Below are the code and all the weights of a small trained network. Each question names an input and a class and asks about switching units off, where a switched-off unit gives its printed mean instead of its output.

import numpy as np


def w(rows, s, z=0):
    codes = np.array(rows[::2]) - 128.0
    scale = np.full(codes.shape[1], s)
    scale[-1] = z or s
    return codes * scale


def norm(h):
    return h / np.sqrt((h * h).mean(-1, keepdims=True) + 1e-5)


def f(y):
    return y / 2 * (1 + np.tanh(0.7978845608 * (y + 0.044715 * y**3)))


def log_softmax(a):
    a = a - a.max(-1, keepdims=True)
    return a - np.log(np.exp(a).sum(-1, keepdims=True))


def net(x, mask):
    res = np.array(x, float).reshape(1, 7) / 4 @ E
    u = 0
    for l in range(3):
        y = f(norm(res) @ A[l][:, :-1].T + A[l][:, -1])
        res = res + np.where(mask[u : u + 7], y, B[l][:, -1]) @ B[l][:, :-1]
        u += 7
    return log_softmax(norm(res)[-1] @ U[:, :-1].T + U[:, -1])


A, B = {}, {}
E = w([
[89,188,195,3],'x0',
[105,99,156,211],'x1',
[100,149,123,169],'x2',
[87,79,84,45],'x3',
[250,85,168,134],'x4',
[95,197,84,92],'x5',
[64,163,152,100],'x6',
],0.0054)
A[0] = w([
[114,183,157,105,4],'L0N0',
[183,136,137,143,205],'L0N1',
[68,140,87,11,213],'L0N2',
[94,151,142,103,121],'L0N3',
[162,142,96,219,191],'L0N4',
[2,84,81,194,58],'L0N5',
[57,144,219,122,101],'L0N6',
],0.0086,0.0023)
B[0] = w([
[100,135,96,106,135],'L0N0',
[137,121,160,60,166],'L0N1',
[165,189,216,142,254],'L0N2',
[159,168,142,128,148],'L0N3',
[136,157,169,132,197],'L0N4',
[34,2,116,111,195],'L0N5',
[114,222,121,156,174],'L0N6',
],0.0071,0.0052)
A[1] = w([
[94,95,105,142,159],'L1N0',
[194,102,119,213,36],'L1N1',
[129,138,114,120,5],'L1N2',
[117,133,2,25,85],'L1N3',
[190,139,176,60,193],'L1N4',
[170,67,161,77,137],'L1N5',
[82,168,128,222,185],'L1N6',
],0.0079,0.0029)
B[1] = w([
[168,92,158,70,141],'L1N0',
[134,246,151,50,149],'L1N1',
[79,135,108,100,99],'L1N2',
[184,144,188,40,123],'L1N3',
[102,78,113,219,253],'L1N4',
[91,28,198,215,176],'L1N5',
[254,100,125,107,191],'L1N6',
],0.0058,0.0046)
A[2] = w([
[93,95,142,153,217],'L2N0',
[20,195,182,72,160],'L2N1',
[188,103,148,255,205],'L2N2',
[168,186,72,126,80],'L2N3',
[168,79,33,57,116],'L2N4',
[74,154,149,46,152],'L2N5',
[97,155,70,166,5],'L2N6',
],0.0079,0.0022)
B[2] = w([
[126,130,165,110,168],'L2N0',
[123,205,191,183,203],'L2N1',
[161,124,172,2,254],'L2N2',
[182,136,52,85,130],'L2N3',
[65,155,227,44,125],'L2N4',
[170,200,187,133,154],'L2N5',
[119,85,148,176,111],'L2N6',
],0.0077,0.0061)
U = w([
[43,61,74,185,168],'0',
[158,150,6,168,2],'1',
[131,254,176,157,207],'2',
[190,32,205,119,112],'3',
],0.014,0.0075)

Each question gives the input, the list of numbers given to net, and the class t.
The units are the neurons (one row each of A and B). Each row of codes is followed by its name. A weight is (code - 128) times the scale printed after its matrix; where a second scale follows, it is the last column's (A, B and U).
mask holds one flag per neuron, layer by layer. A switched-off neuron (its flag False) gives its mean, the last column of its row in B, instead of its output. The means were averaged over made-up inputs and are rounded, as every weight is.
A unit's drop is (log p(t) with every unit on - log p(t) with that unit switched off) / (log p(t) with every unit on - log p(t) with every unit switched off).
The circuit of an input: a set's keep is (log p(t) with only the set's units on - log p(t) with every unit switched off) / (log p(t) with every unit on - log p(t) with every unit switched off). Starting from the 12 units with the biggest drops (on a tie, the unit counted first), units are removed one at a time, each time the one whose removal leaves the highest keep (on an exact tie, the one counted first), for as long as the keep stays at least 0.8.
units of the circuit, in order: the units of the circuit, biggest drop first
most important unit: the unit with the biggest drop
k most important neurons: the k neurons with the biggest drops, biggest first
k most important neurons of layer l: the k neurons of layer l with the biggest drops, biggest first
input [-7,1,1,-1,-7,0,-7], class 3: most important unit	L1N6
input [-3,-4,7,-6,-1,-7,7], class 3: units of the circuit, in order	(L1N6 L2N1)
input [2,8,3,4,-5,4,-4], class 0: 3 most important neurons	(L0N5 L2N2 L1N1)
input [6,-3,7,0,6,7,-8], class 3: units of the circuit, in order	(L1N4 L0N6 L2N1)
input [7,3,-2,-6,5,2,-3], class 3: units of the circuit, in order	(L0N2 L1N4 L2N1)
input [-4,7,-5,0,-1,4,5], class 0: 2 most important neurons of layer 0	(L0N5 L0N2)
input [6,-4,4,-4,7,6,-6], class 3: 3 most important neurons	(L1N4 L0N6 L2N1)
input [-6,3,-6,4,-1,4,-5], class 0: 2 most important neurons	(L0N2 L0N5)
input [-3,-4,-2,-2,-6,-4,1], class 0: 2 most important neurons	(L0N5 L2N2)
input [-7,-1,2,-7,-6,-5,-7], class 3: 2 most important neurons of layer 2	(L2N2 L2N1)
input [5,1,-4,4,3,-4,5], class 2: 2 most important neurons of layer 0	(L0N6 L0N5)
